Below are the code and all the weights of a small trained network. Each question names an input and a class and asks about switching units off, where a switched-off unit gives its printed mean instead of its output.

import numpy as np


def w(rows, s, z=0):
    codes = np.array(rows[::2]) - 128.0
    scale = np.full(codes.shape[1], s)
    scale[-1] = z or s
    return codes * scale


def f(y):
    return y / 2 * (1 + np.tanh(0.7978845608 * (y + 0.044715 * y**3)))


def log_softmax(a):
    a = a - a.max(-1, keepdims=True)
    return a - np.log(np.exp(a).sum(-1, keepdims=True))


def net(x, mask):
    res = np.array(x, float).reshape(1, 5) / 4 @ E
    y = f(res @ A[0][:, :-1].T + A[0][:, -1])
    res = res + np.where(mask, y, B[0][:, -1]) @ B[0][:, :-1]
    return log_softmax(res[-1] @ U[:, :-1].T + U[:, -1])


A, B = {}, {}
E = w([
[71,178,121,55,154],'x0',
[112,148,121,172,141],'x1',
[130,145,246,127,235],'x2',
[104,169,199,202,45],'x3',
[114,158,128,173,140],'x4',
],0.012)
A[0] = w([
[141,74,192,170,102,119],'n0',
[174,165,198,144,168,151],'n1',
[57,139,81,47,127,234],'n2',
[119,62,8,111,35,244],'n3',
[189,92,169,183,136,125],'n4',
[166,62,121,142,194,223],'n5',
[132,110,198,107,107,255],'n6',
[92,168,117,146,130,194],'n7',
[56,166,181,121,164,238],'n8',
[76,122,122,104,194,188],'n9',
],0.012,0.0039)
B[0] = w([
[70,75,67,192,110,162],'n0',
[153,30,70,106,81,181],'n1',
[94,201,161,165,183,205],'n2',
[117,227,77,220,188,255],'n3',
[103,88,169,168,16,164],'n4',
[242,102,168,155,88,180],'n5',
[149,145,2,190,79,161],'n6',
[132,170,118,77,120,151],'n7',
[211,107,25,71,147,190],'n8',
[167,58,138,76,216,181],'n9',
],0.0084,0.018)
U = w([
[165,144,74,156,141,254],'0',
[90,161,121,190,80,18],'1',
[57,183,132,117,201,3],'2',
[91,251,136,101,67,126],'3',
[199,98,179,137,111,144],'4',
[56,40,104,119,73,4],'5',
[120,79,166,89,207,5],'6',
],0.011,0.004)

Each question gives the input, the list of numbers given to net, and the class t.
The units are the neurons (one row each of A and B). Each row of codes is followed by its name. A weight is (code - 128) times the scale printed after its matrix; where a second scale follows, it is the last column's (A, B and U).
mask holds one flag per neuron, in row order. A switched-off neuron (its flag False) gives its mean, the last column of its row in B, instead of its output. The means were averaged over made-up inputs and are rounded, as every weight is.
A unit's drop is (log p(t) with every unit on - log p(t) with that unit switched off) / (log p(t) with every unit on - log p(t) with every unit switched off).
The circuit of an input: a set's keep is (log p(t) with only the set's units on - log p(t) with every unit switched off) / (log p(t) with every unit on - log p(t) with every unit switched off). Starting from all 10 units, units are removed one at a time, each time the one whose removal leaves the highest keep (on an exact tie, the one counted first), for as long as the keep stays at least 0.8.
units of the circuit, in order: the units of the circuit, biggest drop first
top k neurons: the k neurons with the biggest drops, biggest first
drop when u is switched off: that unit's drop, to one decimal
input [1,6,8,-7,1], class 6: top neuron => n9
input [-3,-3,4,4,6], class 5: units of the circuit, in order => n3, n1, n0
input [2,8,0,-2,-2], class 2: units of the circuit, in order => n1, n6
input [6,-5,-2,3,-4], class 3: units of the circuit, in order => n9, n1
input [0,1,3,-6,3], class 4: units of the circuit, in order => n5, n3
input [-3,-7,-6,6,-2], class 1: units of the circuit, in order => n8, n9
input [7,1,7,7,-8], class 0: top 2 neurons => n6, n8
input [1,8,-3,6,4], class 3: units of the circuit, in order => n7, n1, n9
input [-1,3,2,0,3], class 4: top 2 neurons => n3, n2
input [6,-3,2,-1,3], class 6: top 2 neurons => n3, n9
input [-7,1,4,7,4], class 5: top 2 neurons => n3, n1
input [-4,0,4,-2,0], class 4: units of the circuit, in order => n3, n5
input [8,7,4,3,-5], class 0: top 3 neurons => n8, n6, n1
input [8,-4,5,6,7], class 0: units of the circuit, in order => n8
input [-8,-4,-5,1,5], class 1: top 3 neurons => n8, n4, n9
input [3,7,-2,8,8], class 3: top 2 neurons => n7, n9
input [0,-4,1,-3,-2], class 4: drop when n3 is switched off => 0.6
input [5,-5,-6,0,-1], class 2: drop when n9 is switched off => -0.1
input [7,3,6,-4,1], class 6: drop when n9 is switched off => 0.2
input [-5,-1,3,0,-1], class 4: units of the circuit, in order => n3
input [7,-8,-7,-5,5], class 2: drop when n3 is switched off => 0.0
input [5,5,2,-7,-3], class 6: top 2 neurons => n3, n9
